Below are the code and all the weights of a small trained network. Each question names an input and a class and asks about switching units off, where a switched-off unit gives its printed mean instead of its output.

import numpy as np


def w(rows, s, z=0):
    codes = np.array(rows[::2]) - 128.0
    scale = np.full(codes.shape[1], s)
    scale[-1] = z or s
    return codes * scale


def norm(h):
    return h / np.sqrt((h * h).mean(-1, keepdims=True) + 1e-5)


def f(y):
    return np.maximum(y, 0)


def log_softmax(a):
    a = a - a.max(-1, keepdims=True)
    return a - np.log(np.exp(a).sum(-1, keepdims=True))


def net(x, mask):
    res = np.array(x, float).reshape(1, 3) / 4 @ E
    u = 0
    for l in range(3):
        y = f(norm(res) @ A[l][:, :-1].T + A[l][:, -1])
        res = res + np.where(mask[u : u + 5], y, B[l][:, -1]) @ B[l][:, :-1]
        u += 5
    return log_softmax(norm(res)[-1] @ U[:, :-1].T + U[:, -1])


A, B = {}, {}
E = w([
[60,57,154,135],'x0',
[160,171,155,216],'x1',
[3,179,98,145],'x2',
],0.0013)
A[0] = w([
[118,28,245,167,67],'0.n0',
[184,179,103,40,216],'0.n1',
[205,111,189,142,115],'0.n2',
[173,118,71,202,3],'0.n3',
[64,229,3,168,163],'0.n4',
],0.0032,0.0011)
B[0] = w([
[176,153,252,187,198],'0.n0',
[81,95,104,92,229],'0.n1',
[108,165,91,156,210],'0.n2',
[143,123,107,163,148],'0.n3',
[124,135,225,57,253],'0.n4',
],0.0035,0.0022)
A[1] = w([
[4,121,138,143,124],'1.n0',
[170,162,71,168,2],'1.n1',
[109,115,175,45,108],'1.n2',
[155,165,185,113,13],'1.n3',
[171,53,12,45,158],'1.n4',
],0.0034,0.00054)
B[1] = w([
[253,52,67,146,240],'1.n0',
[43,103,36,67,162],'1.n1',
[109,130,93,117,249],'1.n2',
[149,124,76,166,183],'1.n3',
[126,219,225,202,238],'1.n4',
],0.0033,0.0019)
A[2] = w([
[137,91,3,151,229],'2.n0',
[122,197,152,107,2],'2.n1',
[161,151,50,146,20],'2.n2',
[115,74,172,174,199],'2.n3',
[149,109,60,142,152],'2.n4',
],0.0051,0.00081)
B[2] = w([
[181,61,27,192,217],'2.n0',
[166,84,141,201,226],'2.n1',
[52,70,118,78,177],'2.n2',
[59,180,77,2,250],'2.n3',
[80,50,92,204,176],'2.n4',
],0.0039,0.0019)
U = w([
[162,206,250,220,229],'0',
[29,147,163,1,195],'1',
[90,51,26,191,1],'2',
],0.0073,0.00056)

Each question gives the input, the list of numbers given to net, and the class t.
The units are the neurons (one row each of A and B). Each row of codes is followed by its name. A weight is (code - 128) times the scale printed after its matrix; where a second scale follows, it is the last column's (A, B and U).
mask holds one flag per neuron, layer by layer. A switched-off neuron (its flag False) gives its mean, the last column of its row in B, instead of its output. The means were averaged over made-up inputs and are rounded, as every weight is.
A unit's drop is (log p(t) with every unit on - log p(t) with that unit switched off) / (log p(t) with every unit on - log p(t) with every unit switched off).
The circuit of an input: a set's keep is (log p(t) with only the set's units on - log p(t) with every unit switched off) / (log p(t) with every unit on - log p(t) with every unit switched off). Starting from the 12 units with the biggest drops (on a tie, the unit counted first), units are removed one at a time, each time the one whose removal leaves the highest keep (on an exact tie, the one counted first), for as long as the keep stays at least 0.8.
units of the circuit, in order: the units of the circuit, biggest drop first
most important unit: the unit with the biggest drop
top k neurons: the k neurons with the biggest drops, biggest first
top k neurons in layer l: the k neurons of layer l with the biggest drops, biggest first
input [1,5,4], class 1: most important unit -> 0.n4
input [6,-8,4], class 2: units of the circuit, in order -> [1.n0 2.n0]
input [1,6,5], class 1: top 2 neurons in layer 0 -> [0.n4 0.n0]
input [-1,-5,-2], class 0: top 2 neurons -> [1.n4 0.n4]
input [-8,-8,0], class 0: units of the circuit, in order -> [1.n4 2.n3]
input [-7,-6,-1], class 0: top 3 neurons -> [1.n4 2.n1 2.n3]
input [1,8,3], class 1: top 4 neurons in layer 2 -> [2.n3 2.n0 2.n1 2.n4]
input [2,4,7], class 1: top 2 neurons -> [0.n4 1.n0]
input [4,8,3], class 1: top 3 neurons -> [2.n3 1.n4 2.n1]
input [8,4,6], class 1: top 2 neurons -> [2.n3 0.n4]
input [1,4,5], class 1: top 3 neurons -> [0.n4 1.n4 1.n0]
input [-5,6,0], class 2: top 2 neurons -> [0.n0 1.n4]
input [0,-3,-3], class 0: units of the circuit, in order -> [1.n4 0.n4]
input [7,6,2], class 1: units of the circuit, in order -> [2.n3]
input [3,0,-5], class 1: top 4 neurons -> [2.n3 1.n4 1.n0 2.n1]
input [6,3,-1], class 0: top 3 neurons in layer 0 -> [0.n0 0.n1 0.n4]
input [3,-8,7], class 2: top 2 neurons in layer 2 -> [2.n0 2.n3]
input [1,-7,5], class 2: top 3 neurons -> [1.n0 2.n0 2.n3]
input [6,7,2], class 1: top 3 neurons -> [2.n3 1.n4 2.n1]
input [2,-1,-8], class 1: most important unit -> 1.n0
input [8,3,3], class 1: top 2 neurons -> [2.n3 0.n0]
